[[  2  -5  -2]
 [ -9  -7  -4]
 [ -8 -32  -9]
 [ -5 -11  20]
 [ -1  -7  -2]
 [-19   9   1]
 [ -7   2  28]
 [  0  -7  -2]
 [ 11   8 -11]
 [-28   5  10]
 [ 10  -4  16]]
->
[[ -9  -7  -4]
 [ -5 -11  20]
 [-19   9   1]
 [  0  -7  -2]
 [-28   5  10]]

[[-21  -3   4 -31 -22 -24 -12  23  -9 -10   6   2  -9  -1  10]
 [ -2 -10   2   6  -3  18  -3  -7 -12  -6  14 -15   3  -8  12]
 [-18 -10   7 -38 -22 -26  -7  21   7  11  -6  19  13  -3  15]
 [-16   6   5 -25 -23 -15 -19  14 -26 -15   9 -21  -6  18  13]]
->
[[ -2 -10   2   6  -3  18  -3  -7 -12  -6  14 -15   3  -8  12]
 [-16   6   5 -25 -23 -15 -19  14 -26 -15   9 -21  -6  18  13]]

[[-17   9   3  -7  -9]
 [ -5   0   5  -2 -10]
 [ -8 -30 -36   8  15]
 [  1  14  24  -7 -15]
 [-13   1  25 -12 -15]
 [ -4   5   3  -3   0]
 [ -3 -18 -21   6  16]
 [-25  -2  11 -12  -3]]
->
[[ -5   0   5  -2 -10]
 [  1  14  24  -7 -15]
 [ -4   5   3  -3   0]
 [-25  -2  11 -12  -3]]

[[ -2   2  -5  -7  12  12 -13   2  -5   6 -18 -10  -5   3   7]
 [-32  21 -21  -9  19   9   1  18 -26  30 -15   1   1 -21  21]
 [ -7  -3  -2  -5  -5   0  -4  -1   0  -7 -22  -1 -12  -9  19]
 [  9 -16   2  -1 -15  -1  -2  -8   6 -21 -12   1 -11   4  11]]
->
[[-32  21 -21  -9  19   9   1  18 -26  30 -15   1   1 -21  21]
 [  9 -16   2  -1 -15  -1  -2  -8   6 -21 -12   1 -11   4  11]]

[[  2  -9  -9  22   0 -21  22  15 -30   0  19]
 [  2 -14  21 -18  22 -21  10  -9   5   6  -7]
 [  3  -5 -15   2  23   4 -22  -4  29  13 -26]
 [  2  -8 -12  18  11 -23   5  29 -15 -24  17]
 [  2  -4 -15  -2  21  13 -17 -16  18  28  -7]]
->
[[  2 -14  21 -18  22 -21  10  -9   5   6  -7]
 [  2  -8 -12  18  11 -23   5  29 -15 -24  17]]

[[ 11  -3   1  27   3   9   9]
 [  3  -3   6 -27  -7 -26 -20]
 [-25   0   0   4  -2 -25   4]
 [ 16  -4   1 -27  -7  14 -19]
 [-27  -1   1 -24  -7 -19 -12]
 [ 24  -2  -3   7  -1  24   2]
 [-21  -4   3 -24  -7  -8 -16]
 [-22  -1  -3 -17  -5  22  -5]
 [ 20  -4   4 -16  -5   6 -15]
 [-15  -4   5 -29  -8 -20 -20]
 [ 11   0   1  -5  -4 -30  -4]
 [ 21  -1  -3  28   3  13  12]]
->
[[  3  -3   6 -27  -7 -26 -20]
 [ 16  -4   1 -27  -7  14 -19]
 [ 24  -2  -3   7  -1  24   2]
 [-22  -1  -3 -17  -5  22  -5]
 [-15  -4   5 -29  -8 -20 -20]
 [ 21  -1  -3  28   3  13  12]]

[[ 14 -29]
 [  9 -20]
 [  1  -1]
 [ -3  -1]
 [-36 -29]
 [ 15 -23]
 [ -1  -1]
 [-36 -29]
 [-12  -9]
 [ 18  14]
 [  3  -1]]
->
[[  9 -20]
 [ -3  -1]
 [ 15 -23]
 [-36 -29]
 [ 18  14]]

[[ 12  37 -17 -15  -9  -8 -18  -1]
 [ -8   8 -15  17  21  19  -7  18]
 [ 15  -6 -22  -8  -3  27  19   2]
 [-18   2   0 -19 -13   1 -12 -10]
 [ 15  21  23   0  -8  23 -12 -12]
 [ 20  18   7  -9 -15  -7 -21  24]
 [ 19  -7  -3   2 -18   7   2  17]
 [-12 -21   3  18  -6 -10 -16  10]
 [-13  20 -27  -7   2   3  -4  -1]
 [ -8 -14   4  25  -8 -13  24 -16]
 [ 14  -6 -14  37  -1 -14  16   9]
 [ 12  21 -14 -18 -15  17   9   0]]
->
[[ -8   8 -15  17  21  19  -7  18]
 [-18   2   0 -19 -13   1 -12 -10]
 [ 20  18   7  -9 -15  -7 -21  24]
 [-12 -21   3  18  -6 -10 -16  10]
 [ -8 -14   4  25  -8 -13  24 -16]
 [ 12  21 -14 -18 -15  17   9   0]]
---
[[ 18  13 -26  16 -35]
 [  2  -5  -8   5   0]
 [-19   3   7   0   6]]
->
[[-5 -8]
 [ 3  7]]

[[-15  -8   4]
 [ -9   1  22]
 [ 33  27  -2]
 [ -3 -10  -9]]
->
[[ 1 22]
 [27 -2]]

[[ 21 -14  -4 -15]
 [ 14  12  17  -6]
 [ 14 -34   5   4]]
->
[[ 12  17]
 [-34   5]]

[[26  8 22]
 [ 6 18 24]
 [ 0 -9 31]]
->
[[18 24]
 [-9 31]]

[[ 10   3 -31]
 [-18 -12  24]
 [-20 -24   7]]
->
[[-12  24]
 [-24   7]]

[[ -3  13   4 -17]
 [  4  -3  -2   7]
 [-13  19  10 -21]
 [  6  14  -2 -29]
 [-10   4   9   4]]
->
[[-3 -2]
 [19 10]]

[[-11 -25  14 -10 -18]
 [-21   7 -21   6  24]
 [ 11   9  22   0  23]
 [ 27  24  -7   3 -28]]
->
[[  7 -21]
 [  9  22]]

[[  0   0 -29  -2]
 [  5  11  -4 -20]
 [  0   9  13 -13]]
->
[[11 -4]
 [ 9 13]]

[[  1 -11 -16  13  33]
 [ -8 -16   8  -2   0]
 [  2  16 -14  -3   0]
 [  0  -6  13   2  -6]]
->
[[-16   8]
 [ 16 -14]]
